Below are the code and all the weights of a small trained network. Each question names an input and a class and asks about switching units off, where a switched-off unit gives its printed mean instead of its output.

import numpy as np


def w(rows, s, z=0):
    codes = np.array(rows[::2]) - 128.0
    scale = np.full(codes.shape[1], s)
    scale[-1] = z or s
    return codes * scale


def norm(h):
    return h / np.sqrt((h * h).mean(-1, keepdims=True) + 1e-5)


def f(y):
    return y / 2 * (1 + np.tanh(0.7978845608 * (y + 0.044715 * y**3)))


def log_softmax(a):
    a = a - a.max(-1, keepdims=True)
    return a - np.log(np.exp(a).sum(-1, keepdims=True))


def net(x, mask):
    res = np.array(x, float).reshape(1, 4) / 4 @ E
    u = 0
    for l in range(2):
        y = f(norm(res) @ A[l][:, :-1].T + A[l][:, -1])
        res = res + np.where(mask[u : u + 3], y, B[l][:, -1]) @ B[l][:, :-1]
        u += 3
    return log_softmax(norm(res)[-1] @ U[:, :-1].T + U[:, -1])


A, B = {}, {}
E = w([
[125,128,129],'x0',
[203,185,3],'x1',
[43,79,49],'x2',
[126,129,126],'x3',
],0.007)
A[0] = w([
[189,254,44,193],'0.n1',
[208,203,212,41],'0.n2',
[137,168,143,3],'0.n3',
],0.01,0.0044)
B[0] = w([
[149,110,223,253],'0.n1',
[13,243,2,184],'0.n2',
[172,151,23,113],'0.n3',
],0.0093,0.0077)
A[1] = w([
[119,63,115,237],'1.n1',
[180,175,95,93],'1.n2',
[249,137,56,3],'1.n3',
],0.016,0.0045)
B[1] = w([
[217,226,107,255],'1.n1',
[51,13,45,179],'1.n2',
[115,1,152,174],'1.n3',
],0.0087,0.0043)
U = w([
[142,19,250,178],'0',
[167,134,184,202],'1',
[141,146,106,4],'2',
],0.015,0.0031)

Each question gives the input, the list of numbers given to net, and the class t.
The units are the neurons (one row each of A and B). Each row of codes is followed by its name. A weight is (code - 128) times the scale printed after its matrix; where a second scale follows, it is the last column's (A, B and U).
mask holds one flag per neuron, layer by layer. A switched-off neuron (its flag False) gives its mean, the last column of its row in B, instead of its output. The means were averaged over made-up inputs and are rounded, as every weight is.
A unit's drop is (log p(t) with every unit on - log p(t) with that unit switched off) / (log p(t) with every unit on - log p(t) with every unit switched off).
The circuit of an input: a set's keep is (log p(t) with only the set's units on - log p(t) with every unit switched off) / (log p(t) with every unit on - log p(t) with every unit switched off). Starting from all 6 units, units are removed one at a time, each time the one whose removal leaves the highest keep (on an exact tie, the one counted first), for as long as the keep stays at least 0.8.
circuit, biggest first: the units of the circuit, biggest drop first
unit that matters most: the unit with the biggest drop
top k neurons: the k neurons with the biggest drops, biggest first
k most important neurons of layer l: the k neurons of layer l with the biggest drops, biggest first
drop of u: that unit's drop, to one decimal
input [7,8,7,2], class 0: circuit, biggest first => [1.n3; 0.n2]
input [-6,-6,7,0], class 2: circuit, biggest first => [0.n1]
input [-4,5,-5,-3], class 0: top 2 neurons => [1.n1; 1.n2]
input [7,-4,7,2], class 2: circuit, biggest first => [0.n1; 1.n1]
input [0,-6,-8,1], class 2: circuit, biggest first => [0.n2; 0.n1]
input [3,8,6,8], class 0: circuit, biggest first => [1.n3; 0.n2]
input [-7,3,-7,-2], class 2: top 2 neurons => [0.n2; 1.n2]
input [-8,-3,4,2], class 2: top 3 neurons => [0.n1; 1.n1; 1.n3]
input [4,8,-8,3], class 0: top 3 neurons => [1.n3; 1.n1; 1.n2]
input [6,-4,5,0], class 2: top 3 neurons => [0.n1; 1.n1; 1.n3]
input [-5,-2,4,-6], class 1: 2 most important neurons of layer 1 => [1.n1; 1.n2]
input [3,-2,-6,0], class 2: top 2 neurons => [0.n2; 0.n1]
input [3,5,6,7], class 1: top 3 neurons => [0.n2; 1.n1; 0.n1]
input [-7,3,-6,2], class 2: top 2 neurons => [0.n2; 1.n2]
input [-7,8,-5,-2], class 0: circuit, biggest first => [1.n3]
input [-5,-4,-7,1], class 2: top 2 neurons => [0.n2; 0.n1]
input [7,-6,8,-1], class 2: top 3 neurons => [0.n1; 1.n1; 1.n3]
input [-8,-4,2,-6], class 1: top 2 neurons => [1.n1; 0.n1]
input [-8,0,-7,-2], class 2: drop of 1.n1 => 0.0
input [8,5,-5,-4], class 0: unit that matters most => 1.n1
input [0,6,0,4], class 0: drop of 1.n1 => 0.1
input [-2,5,2,1], class 0: drop of 0.n2 => -0.1
